How the items are linked:
from | $ & @ % *
ls | fh rm jl dc hb
fb | pj zt jb zg lm
nj | fg zz zp zt fc
nq | zc fh dc hn sf
lc | qj rd nj hq fg
qt | br pj zg tj sr
ch | bl lt jz bs pf
zc | tp ld sf hp nq
lf | sz zb lp bz td
qq | jb jf cj mg cc
zr | cd nf ng bh dm
rp | qc lq jm gf jr
ds | zd bl bs fq qh
br | cj dl sr rz qt
fp | lp bf rj cr rq
ct | sc mn tc bc hs
jg | jj fp qb zf cr
jz | pf jj zf hf pc
ms | lj qz zr zj cd
jf | lb dr mh cc mm
zb | zg jb mg td sq
bs | qh pf hf qz zm
sz | tj zg td lt lf
zp | fc sg dr lb nl
jp | qz hf qc zr nf
pq | hq nj zh fb zt
rj | rq rz fl gt pm
zf | pc cr zd dp pp
hc | mb bc zs hl sj
jr | rp lz lj hr jm
zj | mc cd bh pr qp
lt | fl lf jj pf bz
hb | ls sc bc mb jl
tp | cp pr nq cg zc
sj | hc cp cg rd zs
jc | bf br tj rj rz
dm | zr qc gf cq ng
ld | pr bh ls nq fh
qh | ds ch zm gq bs
cd | ms jp dm qp zr
sr | qt fb zb sz zg
tj | rz sr lf fl sz
tc | hs zj ld tp pr
bz | lt td jg jz jj
fc | nj lh nl zh zp
cl | sg md qj dr bb
dg | md hc rd qj hl
md | gp mb hl bb dg
hr | gf jm mc ct mn
sq | zb qq bf lp mg
zh | zt zp jf jb lb
tb | rd cg lh nj zz
lh | zz hn cl zp sg
pm | rj tj lt bl fl
zt | pq fc lb lm zh
hs | ct mc pr cp tc
jq | dq lc pq dl hq
bl | gt fl pf qh ch
lz | lq ds gq jm fq
dq | dr qj hq mh jq
jj | bz lp cr pc jg
lb | zh nl mm qq jf
sc | rm hr hs jl ct
jm | jr fq ms mn lj
pf | ch bz pc zm jz
nf | jp mj rp dm qc
pj | dl pq lm sr fb
mg | sq cc jc fp bf
ng | dm rp hr rm gf
zm | bs jz mj jp hf
jl | hb ct cp hc bc
bb | cl dg lc dq qj
qj | bb hl fg jq lc
bh | qp dm rm fh cq
gp | hn dc dg cl md
gf | ng jr mn sc hr
rz | jc qt sz pm tj
mc | mn ms qp tc zj
cg | zs zc hn zz hp
sf | nq ls mb gp dc
pr | tc qp fh zc ld
zg | sr lm sq lf zb
mb | dc jl sj dg hc
mh | mm jq pj br dl
qc | nf dp jr ng rp
fl | pm sz bz ch lt
td | lf sq fp jj lp
bc | jl hs tp sj cp
dc | sf hb hc md mb
gq | fq bs jp ms qz
zz | tb hp sg fc lh
dl | mh hq fb qt pj
lm | fb zh qq zb jb
rd | hl zs zz fg tb
mn | hr lj zj hs mc
zs | sj tp hp tb cg
gt | qb pm ch ds bl
dr | nl bb jq mm dq
hp | cg nq gp lh hn
hl | dg sj tb lc rd
pc | jz jg pp mj zf
nl | zp cl dq jf dr
mj | hf zf lq qc dp
hq | jq fg zt pj pq
jb | lm lb cc sq qq
lp | td mg rq jg fp
pp | zf qb ds lq zd
rm | cq gf ct hb sc
sg | lh gp bb nl cl
cp | bc tc zc zs tp
zd | pp gt qh lz ds
qb | cr rj bl zd gt
mm | jf dq dl cj mh
dp | mj pp lz rp lq
fg | lc tb fc pq nj
cc | qq mm br bf cj
fh | ld cq hb sf ls
cr | jg rq gt pp qb
bf | mg cj rz rq jc
qz | gq zm nf cd jp
cq | bh ng sc ls rm
hf | zm pc dp nf mj
lj | jm gq cd mc ms
lq | dp zd fq jr lz
hn | hp sf md sg gp
rq | fp jc pm qb rj
fq | lz qh qz lj gq
qp | zj zr cq ld bh
cj | cc mh qt jc br

In the rows, 164 means zero.

The rows follow the links: the fewer symbols apart two items are, the more alike their rows tend to be.

Each row, then its item:
[220, 154, 99, 184, 199, 128, 249, 220, 137, 153, 228, 200, 108, 161, 152, 151, 154, 215, 208, 155, 154, 180, 142, 90, 128, 102, 149, 176, 127, 262, 209, 140, 124, 182, 186, 161, 136, 139, 49, 132, 156, 194, 188, 139, 226, 176, 196, 230, 194, 193, 199]
item: cq
[155, 204, 174, 203, 143, 74, 188, 112, 126, 130, 178, 219, 135, 104, 42, 215, 226, 222, 137, 157, 232, 165, 152, 132, 155, 106, 180, 147, 208, 145, 138, 167, 218, 155, 146, 184, 118, 111, 93, 102, 214, 133, 208, 182, 224, 130, 224, 124, 148, 175, 181]
item: lt
[193, 173, 160, 163, 159, 208, 118, 133, 137, 190, 124, 262, 192, 151, 183, 134, 150, 186, 121, 180, 142, 205, 126, 188, 196, 198, 201, 121, 257, 114, 57, 132, 217, 181, 247, 146, 183, 171, 150, 245, 162, 132, 198, 168, 266, 229, 113, 163, 160, 179, 207]
item: qh
[104, 128, 192, 155, 153, 167, 135, 118, 262, 170, 124, 170, 161, 177, 175, 212, 133, 150, 198, 142, 179, 132, 222, 142, 191, 125, 115, 235, 121, 153, 98, 133, 168, 142, 123, 169, 142, 145, 244, 149, 178, 261, 68, 154, 115, 137, 267, 209, 189, 162, 108]
item: pq
[94, 163, 200, 126, 144, 211, 90, 101, 246, 166, 77, 182, 187, 188, 212, 193, 126, 119, 156, 161, 193, 166, 191, 159, 215, 161, 135, 151, 182, 87, 73, 114, 207, 116, 160, 144, 166, 171, 277, 217, 159, 193, 97, 190, 125, 163, 189, 148, 190, 157, 144]
item: mh
[194, 113, 171, 204, 157, 157, 137, 100, 190, 199, 136, 253, 174, 100, 108, 186, 172, 226, 171, 148, 134, 142, 183, 196, 186, 168, 183, 241, 196, 147, 17, 159, 201, 211, 195, 199, 151, 124, 155, 157, 200, 216, 151, 127, 239, 187, 236, 230, 131, 191, 141]
item: ch
[181, 138, 177, 228, 146, 105, 168, 108, 164, 167, 170, 245, 155, 101, 78, 211, 191, 241, 166, 146, 164, 137, 180, 165, 156, 124, 181, 225, 202, 172, 66, 164, 206, 196, 172, 195, 122, 110, 113, 115, 224, 202, 169, 132, 248, 162, 250, 203, 136, 183, 140]
item: qb
[139, 203, 156, 80, 177, 146, 196, 177, 184, 140, 156, 99, 127, 168, 139, 178, 175, 87, 174, 159, 249, 208, 154, 96, 165, 146, 128, 115, 92, 143, 258, 165, 118, 114, 99, 167, 170, 160, 203, 150, 116, 141, 149, 218, 43, 112, 176, 113, 188, 146, 209]
item: cl
[106, 191, 165, 161, 157, 100, 212, 172, 194, 110, 192, 132, 116, 187, 143, 225, 154, 153, 184, 155, 247, 160, 183, 69, 138, 69, 109, 152, 119, 196, 237, 136, 166, 105, 103, 150, 112, 142, 155, 102, 171, 191, 136, 195, 122, 100, 241, 142, 218, 158, 152]
item: fc
[173, 148, 181, 232, 143, 96, 172, 111, 158, 161, 178, 236, 150, 101, 69, 215, 201, 243, 160, 143, 176, 137, 177, 157, 153, 114, 177, 214, 202, 172, 86, 158, 209, 186, 160, 189, 121, 110, 101, 104, 225, 192, 177, 140, 245, 147, 247, 190, 142, 183, 143]
item: cr
[158, 141, 170, 113, 181, 194, 166, 191, 201, 181, 160, 57, 169, 178, 180, 149, 164, 88, 192, 157, 150, 156, 189, 188, 172, 217, 148, 196, 66, 159, 254, 209, 86, 172, 107, 186, 206, 190, 232, 147, 118, 171, 120, 168, 20, 137, 151, 170, 147, 140, 146]
item: hl
[188, 188, 155, 192, 158, 180, 140, 169, 101, 165, 164, 228, 188, 170, 202, 130, 154, 205, 116, 190, 136, 185, 124, 183, 163, 182, 205, 97, 269, 157, 120, 144, 222, 170, 242, 128, 165, 178, 107, 227, 180, 105, 230, 166, 281, 220, 79, 137, 163, 174, 199]
item: hf
[203, 139, 166, 159, 166, 212, 110, 100, 182, 211, 104, 268, 190, 118, 161, 145, 158, 193, 151, 165, 125, 189, 154, 202, 212, 202, 194, 167, 235, 105, 14, 142, 204, 198, 228, 176, 187, 153, 178, 226, 161, 174, 168, 158, 241, 222, 157, 200, 146, 190, 189]
item: pp
[61, 211, 218, 195, 114, 167, 106, 140, 169, 117, 137, 141, 199, 223, 230, 200, 145, 148, 113, 181, 214, 138, 179, 163, 164, 133, 152, 105, 237, 115, 160, 132, 249, 92, 151, 107, 133, 191, 222, 191, 206, 130, 157, 201, 174, 142, 136, 86, 200, 133, 121]
item: qq
[112, 205, 161, 154, 159, 109, 216, 171, 188, 107, 191, 132, 110, 187, 135, 218, 166, 143, 176, 158, 252, 170, 173, 69, 139, 75, 111, 134, 120, 191, 243, 131, 161, 100, 98, 146, 111, 142, 156, 109, 165, 174, 146, 202, 113, 101, 231, 133, 213, 159, 174]
item: nj
[245, 123, 147, 182, 175, 177, 173, 198, 115, 209, 193, 137, 186, 128, 140, 107, 202, 181, 170, 158, 72, 142, 154, 257, 151, 255, 214, 213, 150, 187, 178, 240, 110, 247, 195, 202, 213, 180, 126, 151, 157, 139, 206, 118, 171, 193, 110, 196, 93, 165, 159]
item: rp
[167, 209, 190, 155, 152, 103, 159, 99, 138, 146, 145, 179, 154, 89, 30, 205, 243, 173, 123, 160, 248, 190, 140, 157, 176, 155, 191, 127, 202, 83, 139, 193, 195, 153, 129, 198, 154, 127, 151, 127, 178, 102, 205, 209, 157, 123, 190, 91, 122, 161, 201]
item: rq
[77, 173, 235, 241, 103, 135, 118, 145, 153, 127, 175, 89, 217, 191, 180, 216, 180, 172, 120, 171, 168, 76, 205, 227, 134, 161, 172, 181, 210, 140, 182, 196, 225, 143, 122, 145, 138, 186, 208, 124, 241, 144, 157, 157, 156, 118, 154, 104, 147, 123, 69]
item: sr
[127, 181, 146, 187, 162, 183, 196, 255, 134, 127, 211, 97, 168, 256, 284, 136, 108, 146, 171, 183, 139, 145, 166, 141, 117, 143, 144, 123, 151, 235, 286, 147, 152, 128, 175, 108, 150, 212, 148, 181, 161, 157, 168, 157, 160, 168, 92, 151, 214, 144, 142]
item: hc
[267, 145, 125, 126, 200, 180, 186, 185, 119, 215, 175, 157, 166, 103, 103, 96, 209, 161, 169, 160, 115, 203, 124, 216, 173, 250, 210, 170, 136, 162, 185, 222, 93, 230, 187, 215, 228, 164, 123, 172, 113, 118, 213, 153, 144, 193, 112, 176, 102, 175, 223]
item: ms
[120, 214, 154, 138, 163, 109, 214, 174, 184, 109, 181, 128, 111, 182, 140, 214, 163, 132, 176, 156, 264, 179, 166, 61, 142, 85, 117, 123, 114, 184, 255, 138, 157, 96, 99, 150, 123, 144, 165, 117, 155, 166, 152, 208, 100, 98, 212, 124, 214, 155, 179]
item: fg
[220, 135, 162, 230, 163, 167, 177, 209, 85, 185, 212, 139, 198, 155, 169, 121, 187, 212, 156, 171, 72, 125, 151, 253, 128, 221, 220, 200, 187, 213, 193, 225, 149, 230, 197, 172, 185, 189, 93, 148, 189, 139, 218, 111, 218, 193, 90, 183, 110, 160, 137]
item: jp

Each walk starts at a row. The symbols on each line, taken left to right, move it on to the next item.
Answer with the item's row; about right is enough.
new walk
[197, 125, 178, 218, 154, 146, 145, 103, 186, 197, 152, 256, 165, 101, 94, 195, 181, 233, 176, 146, 135, 136, 182, 186, 178, 146, 184, 243, 195, 159, 34, 159, 198, 211, 181, 195, 146, 122, 137, 132, 202, 211, 155, 125, 239, 178, 238, 225, 126, 189, 134]
% * & & @ $: [168, 178, 183, 222, 139, 76, 187, 120, 136, 139, 186, 230, 142, 104, 54, 221, 212, 234, 149, 151, 208, 148, 165, 145, 147, 98, 174, 180, 212, 166, 111, 164, 220, 173, 153, 183, 111, 108, 89, 99, 222, 162, 197, 160, 242, 137, 241, 159, 149, 176, 161]
% * & & @ $: [167, 214, 193, 168, 147, 92, 169, 102, 131, 142, 149, 193, 145, 92, 32, 207, 238, 181, 121, 153, 255, 187, 135, 147, 168, 138, 189, 123, 209, 100, 144, 178, 206, 149, 135, 194, 148, 120, 135, 119, 185, 104, 206, 208, 171, 127, 199, 91, 132, 162, 203]
new walk
[100, 182, 167, 167, 156, 107, 208, 167, 204, 111, 188, 134, 118, 184, 141, 225, 156, 157, 190, 153, 240, 149, 194, 71, 141, 61, 112, 169, 118, 199, 218, 135, 167, 107, 99, 155, 103, 138, 161, 103, 179, 205, 130, 181, 125, 103, 247, 158, 220, 157, 137]
* @ * * % $: [86, 179, 203, 126, 136, 210, 91, 98, 234, 161, 86, 181, 194, 195, 215, 193, 121, 118, 145, 171, 201, 167, 184, 154, 212, 156, 138, 134, 196, 83, 83, 110, 215, 107, 159, 133, 159, 178, 275, 224, 165, 177, 107, 198, 139, 163, 181, 134, 199, 155, 143]
* @ $ $ $ & * * @: [105, 130, 195, 133, 149, 201, 104, 102, 263, 181, 93, 183, 178, 174, 190, 202, 127, 131, 186, 148, 182, 147, 209, 156, 212, 153, 125, 202, 151, 111, 70, 126, 186, 136, 144, 166, 161, 157, 275, 194, 162, 234, 77, 170, 109, 157, 232, 188, 179, 164, 124]
new walk
[128, 161, 159, 190, 160, 172, 194, 258, 143, 135, 222, 65, 172, 252, 274, 143, 121, 144, 174, 176, 124, 126, 183, 163, 116, 156, 140, 159, 126, 235, 298, 168, 139, 144, 154, 120, 158, 213, 160, 155, 167, 168, 156, 145, 133, 152, 105, 159, 195, 142, 117]
& @ % @ @ @: [155, 156, 164, 86, 176, 188, 169, 183, 205, 178, 145, 63, 152, 172, 162, 147, 171, 82, 186, 155, 180, 174, 175, 167, 178, 207, 144, 166, 67, 142, 247, 196, 87, 154, 108, 188, 207, 181, 239, 152, 105, 158, 123, 190, 11, 130, 158, 142, 158, 140, 169]
@ $ & @ $ * $ *: [145, 132, 170, 160, 171, 186, 171, 227, 186, 168, 190, 40, 180, 213, 227, 145, 150, 119, 190, 156, 118, 121, 197, 197, 138, 203, 145, 212, 81, 208, 275, 204, 93, 172, 121, 168, 191, 203, 210, 136, 148, 180, 122, 143, 58, 137, 135, 175, 157, 137, 114]
new walk
[240, 123, 155, 204, 173, 175, 175, 202, 102, 206, 204, 140, 191, 136, 147, 111, 203, 191, 162, 159, 68, 133, 156, 266, 145, 242, 217, 218, 161, 198, 185, 243, 122, 251, 198, 199, 202, 180, 116, 149, 169, 140, 210, 109, 187, 191, 105, 193, 96, 163, 145]
@ & @ & @ % % & $: [223, 129, 158, 214, 165, 170, 173, 207, 95, 193, 214, 140, 196, 145, 153, 115, 197, 205, 161, 168, 69, 127, 155, 257, 128, 235, 219, 205, 172, 212, 191, 236, 136, 239, 189, 187, 192, 186, 104, 147, 183, 140, 210, 109, 203, 194, 96, 188, 92, 162, 141]
& % & * % % &: [261, 126, 141, 151, 192, 185, 176, 185, 119, 216, 180, 148, 178, 115, 121, 98, 216, 166, 166, 154, 93, 172, 143, 240, 168, 259, 214, 199, 138, 173, 179, 230, 96, 245, 186, 217, 226, 173, 130, 161, 131, 129, 205, 135, 146, 193, 114, 190, 89, 170, 187]
new walk
[193, 124, 170, 169, 167, 194, 111, 97, 188, 215, 108, 267, 188, 110, 137, 158, 164, 200, 161, 152, 126, 170, 164, 206, 211, 197, 192, 209, 217, 116, 0, 147, 194, 209, 216, 189, 178, 138, 180, 200, 179, 191, 154, 142, 231, 211, 201, 215, 131, 193, 171]
& @ % @ @ @: [186, 197, 159, 207, 149, 172, 149, 181, 86, 156, 184, 215, 188, 179, 206, 131, 157, 208, 115, 187, 129, 179, 120, 184, 151, 182, 205, 101, 264, 167, 139, 153, 221, 172, 237, 124, 161, 186, 104, 216, 184, 106, 232, 160, 285, 214, 81, 136, 162, 167, 188]
& % & * % % &: [193, 172, 160, 247, 153, 159, 178, 210, 68, 160, 222, 161, 191, 178, 196, 129, 176, 224, 131, 180, 94, 134, 140, 222, 119, 181, 212, 153, 229, 210, 191, 190, 185, 197, 214, 143, 167, 187, 80, 162, 197, 120, 234, 125, 266, 197, 79, 156, 142, 158, 150]
new walk
[71, 202, 203, 149, 133, 194, 90, 111, 203, 141, 105, 166, 192, 206, 223, 197, 130, 124, 127, 175, 208, 164, 178, 155, 191, 148, 141, 108, 224, 84, 104, 113, 237, 95, 164, 117, 154, 184, 256, 223, 174, 152, 125, 206, 153, 160, 152, 103, 204, 145, 141]
@ % $ $ &: [65, 203, 209, 156, 126, 187, 102, 124, 194, 131, 110, 160, 198, 210, 227, 198, 134, 134, 120, 179, 214, 157, 176, 154, 183, 141, 144, 99, 225, 95, 126, 119, 240, 92, 159, 115, 146, 186, 248, 216, 182, 146, 135, 205, 162, 150, 143, 93, 201, 140, 143]
& * $ $ *: [106, 129, 194, 142, 150, 195, 114, 106, 263, 179, 103, 182, 171, 169, 188, 207, 124, 133, 190, 149, 178, 139, 216, 155, 203, 146, 123, 214, 140, 123, 76, 126, 177, 139, 139, 164, 155, 146, 266, 176, 166, 243, 72, 161, 111, 149, 242, 202, 182, 170, 124]
new walk
[126, 187, 145, 177, 172, 188, 192, 248, 135, 126, 208, 111, 164, 262, 287, 137, 108, 146, 168, 188, 147, 158, 152, 130, 114, 140, 141, 110, 164, 234, 274, 137, 157, 120, 178, 98, 151, 207, 146, 195, 155, 152, 174, 165, 171, 171, 85, 149, 222, 146, 156]
& * @ % @ @: [155, 132, 167, 139, 173, 193, 172, 211, 193, 173, 183, 46, 179, 206, 210, 143, 153, 109, 197, 159, 127, 131, 195, 199, 151, 207, 143, 211, 72, 192, 264, 211, 92, 172, 119, 177, 196, 199, 217, 141, 140, 183, 125, 150, 44, 137, 142, 172, 150, 136, 125]
@ @ % * * @ %: [102, 157, 196, 127, 148, 211, 92, 102, 257, 177, 87, 180, 186, 175, 202, 191, 122, 119, 165, 165, 185, 164, 196, 162, 222, 160, 136, 172, 174, 91, 71, 120, 200, 128, 153, 152, 165, 164, 280, 211, 157, 208, 89, 189, 124, 160, 206, 164, 195, 164, 136]
